Below is a small trained network, with its code and all its weights. Each question gives an input and a target symbol and asks what happens when units are switched off, that is, made to give their printed mean instead of their output.

import numpy as np


def w(rows, s, z=0):
    codes = np.array(rows[::2]) - 128.0
    scale = np.full(codes.shape[1], s)
    scale[-1] = z or s
    return codes * scale


def f(y):
    return np.maximum(y, 0)


def softmax(a):
    e = np.exp(a - a.max(-1, keepdims=True))
    return e / e.sum(-1, keepdims=True)


def log_softmax(a):
    a = a - a.max(-1, keepdims=True)
    return a - np.log(np.exp(a).sum(-1, keepdims=True))


def net(x, mask):
    ids = ['ΘΞΨαεζηλπφ'.index(c) for c in x.split()]
    T = len(ids)
    res = E[ids] + P[:T]
    r = res
    for j in range(2):
        rows = slice(4 * j, 4 * j + 4)
        q, k, v = (r @ M[0][rows].T for M in (Q, K, V))
        z = softmax(np.where(np.tri(T) > 0, q @ k.T / 4**0.5, -1e9)) @ v
        o = O[0][rows]
        res = res + np.where(mask[j], z, o[:, -1]) @ o[:, :-1]
    y = f(res @ A[0][:, :-1].T + A[0][:, -1])
    res = res + np.where(mask[2:26], y, B[0][:, -1]) @ B[0][:, :-1]
    return log_softmax(res[-1] @ U[:, :-1].T + U[:, -1])


Q, K, V, O, A, B = {}, {}, {}, {}, {}, {}
E = w([
[62,215,116],'Θ',
[136,47,47],'Ξ',
[149,81,60],'Ψ',
[36,179,117],'α',
[150,144,64],'ε',
[210,95,209],'ζ',
[152,108,63],'η',
[143,181,70],'λ',
[135,172,255],'π',
[156,76,70],'φ',
],0.021)
P = w([
[221,241,4],'0',
[101,56,81],'1',
[108,58,87],'2',
[111,67,94],'3',
[113,66,88],'4',
[123,74,89],'5',
],0.012)
Q[0] = w([
[219,74,65],'head 1',
[1,139,187],'head 1',
[195,132,97],'head 1',
[69,122,133],'head 1',
[77,42,26],'head 2',
[253,131,144],'head 2',
[189,121,32],'head 2',
[222,144,211],'head 2',
],0.014)
K[0] = w([
[210,135,76],'head 1',
[40,99,177],'head 1',
[251,194,156],'head 1',
[109,74,210],'head 1',
[141,139,75],'head 2',
[182,94,114],'head 2',
[150,167,43],'head 2',
[139,110,156],'head 2',
],0.018)
V[0] = w([
[61,84,48],'head 1',
[183,249,145],'head 1',
[219,24,138],'head 1',
[54,189,237],'head 1',
[154,136,52],'head 2',
[169,32,94],'head 2',
[90,232,125],'head 2',
[42,167,121],'head 2',
],0.011)
O[0] = w([
[125,225,124,151],'head 1',
[204,41,180,231],'head 1',
[116,98,6,91],'head 1',
[97,43,173,1],'head 1',
[162,127,132,228],'head 2',
[125,107,115,137],'head 2',
[145,134,154,165],'head 2',
[128,111,192,113],'head 2',
],0.013,0.016)
A[0] = w([
[137,140,139,101],'neuron 1',
[173,105,145,72],'neuron 2',
[9,70,55,157],'neuron 3',
[122,219,145,124],'neuron 4',
[127,92,102,86],'neuron 5',
[156,192,164,124],'neuron 6',
[169,157,171,112],'neuron 7',
[110,165,214,79],'neuron 8',
[129,82,71,96],'neuron 9',
[186,141,153,125],'neuron 10',
[150,97,174,126],'neuron 11',
[134,153,147,108],'neuron 12',
[151,184,186,73],'neuron 13',
[116,159,71,103],'neuron 14',
[141,184,55,103],'neuron 15',
[113,196,126,115],'neuron 16',
[107,34,152,70],'neuron 17',
[200,90,94,100],'neuron 18',
[114,115,223,6],'neuron 19',
[183,143,108,92],'neuron 20',
[71,64,157,111],'neuron 21',
[157,152,233,94],'neuron 22',
[75,135,67,96],'neuron 23',
[64,174,116,130],'neuron 24',
],0.012)
B[0] = w([
[114,117,130,141],'neuron 1',
[112,110,158,186],'neuron 2',
[211,191,213,146],'neuron 3',
[121,65,134,201],'neuron 4',
[113,92,58,146],'neuron 5',
[113,102,145,213],'neuron 6',
[133,96,160,204],'neuron 7',
[160,166,80,200],'neuron 8',
[96,119,89,176],'neuron 9',
[122,131,96,219],'neuron 10',
[54,141,142,200],'neuron 11',
[134,89,106,150],'neuron 12',
[105,99,116,195],'neuron 13',
[106,152,143,195],'neuron 14',
[104,156,123,255],'neuron 15',
[106,94,125,179],'neuron 16',
[110,166,76,183],'neuron 17',
[126,145,149,251],'neuron 18',
[195,196,105,206],'neuron 19',
[127,93,163,223],'neuron 20',
[128,154,161,160],'neuron 21',
[75,143,105,248],'neuron 22',
[36,27,254,160],'neuron 23',
[199,144,196,150],'neuron 24',
],0.0084,0.028)
U = w([
[107,186,189,150],'Θ',
[3,115,125,45],'Ξ',
[94,167,47,171],'Ψ',
[96,88,124,252],'α',
[219,128,133,240],'ε',
[126,65,61,147],'ζ',
[197,218,46,46],'η',
[103,36,199,33],'λ',
[46,27,126,70],'π',
[87,148,47,115],'φ',
],0.0059,0.003)

Each question gives the input, a string of symbols that net reads in full, and the target symbol t.
The units are the heads (4 rows each of Q, K, V and O) and the neurons (one row each of A and B). Each row of codes is followed by its name. A weight is (code - 128) times the scale printed after its matrix; where a second scale follows, it is the last column's (O, A, B and U).
mask holds one flag per unit, heads first, then neurons. A switched-off unit (its flag False) gives its mean, the last column of its rows in O or B, instead of its output. The means were averaged over made-up inputs and are rounded, as every weight is.
A unit's drop is (log p(t) with every unit on - log p(t) with that unit switched off) / (log p(t) with every unit on - log p(t) with every unit switched off).
The circuit of an input: a set's keep is (log p(t) with only the set's units on - log p(t) with every unit switched off) / (log p(t) with every unit on - log p(t) with every unit switched off). Starting from the 12 units with the biggest drops (on a tie, the unit counted first), units are removed one at a time, each time the one whose removal leaves the highest keep (on an exact tie, the one counted first), for as long as the keep stays at least 0.8.
units of the circuit, in order: the units of the circuit, biggest drop first
unit that matters most: the unit with the biggest drop
k most important neurons: the k neurons with the biggest drops, biggest first
heads that matter: for each layer, one digit per head in row order, 1 if its drop is at least 0.15 and else 0, layers parted by /
drop when u is switched off: that unit's drop, to one decimal
input Θ ε Θ ε η Ψ, target Θ: units of the circuit, in order	head 1; neuron 19; head 2; neuron 22
input λ ε φ, target λ: units of the circuit, in order	head 1; neuron 19
input η π ε η Ξ Ψ, target η: units of the circuit, in order	head 1
input Θ ε ε λ Θ λ, target Θ: 4 most important neurons	neuron 19; neuron 22; neuron 11; neuron 8
input π η λ, target π: units of the circuit, in order	head 1; neuron 17
input Ξ ε Θ φ, target Ξ: units of the circuit, in order	head 1; neuron 23; neuron 19; neuron 8
input Θ ζ ε Ψ α, target Θ: 4 most important neurons	neuron 19; neuron 24; neuron 8; neuron 9
input Ξ ε π Ψ, target Ξ: units of the circuit, in order	head 1; neuron 23; neuron 19; neuron 8
input Ξ ε φ Θ α, target Θ: 2 most important neurons	neuron 24; neuron 19
input Θ Ψ φ ε, target Θ: 2 most important neurons	neuron 19; neuron 11
input π ε ζ, target π: heads that matter	11
input Θ ε η ε ε λ, target Θ: 2 most important neurons	neuron 19; neuron 22
input η η π π λ ε, target η: 2 most important neurons	neuron 23; neuron 11
input π ζ Ψ ε ε, target π: unit that matters most	head 1
input Ξ Ψ ε, target Ξ: 3 most important neurons	neuron 23; neuron 15; neuron 19
input η λ ζ λ ε λ, target η: 4 most important neurons	neuron 23; neuron 11; neuron 22; neuron 2
input η ε λ, target η: drop when head 2 is switched off	0.2
input Ξ φ Ψ λ ε Ξ, target Ξ: 3 most important neurons	neuron 23; neuron 19; neuron 15
input η ε Ξ, target η: drop when head 1 is switched off	0.5
input π Ξ φ η Ξ, target π: drop when neuron 20 is switched off	-0.1
input Ξ η ε η, target Ξ: drop when neuron 15 is switched off	0.3
input η ε ζ Θ φ Ξ, target η: most important neuron	neuron 23
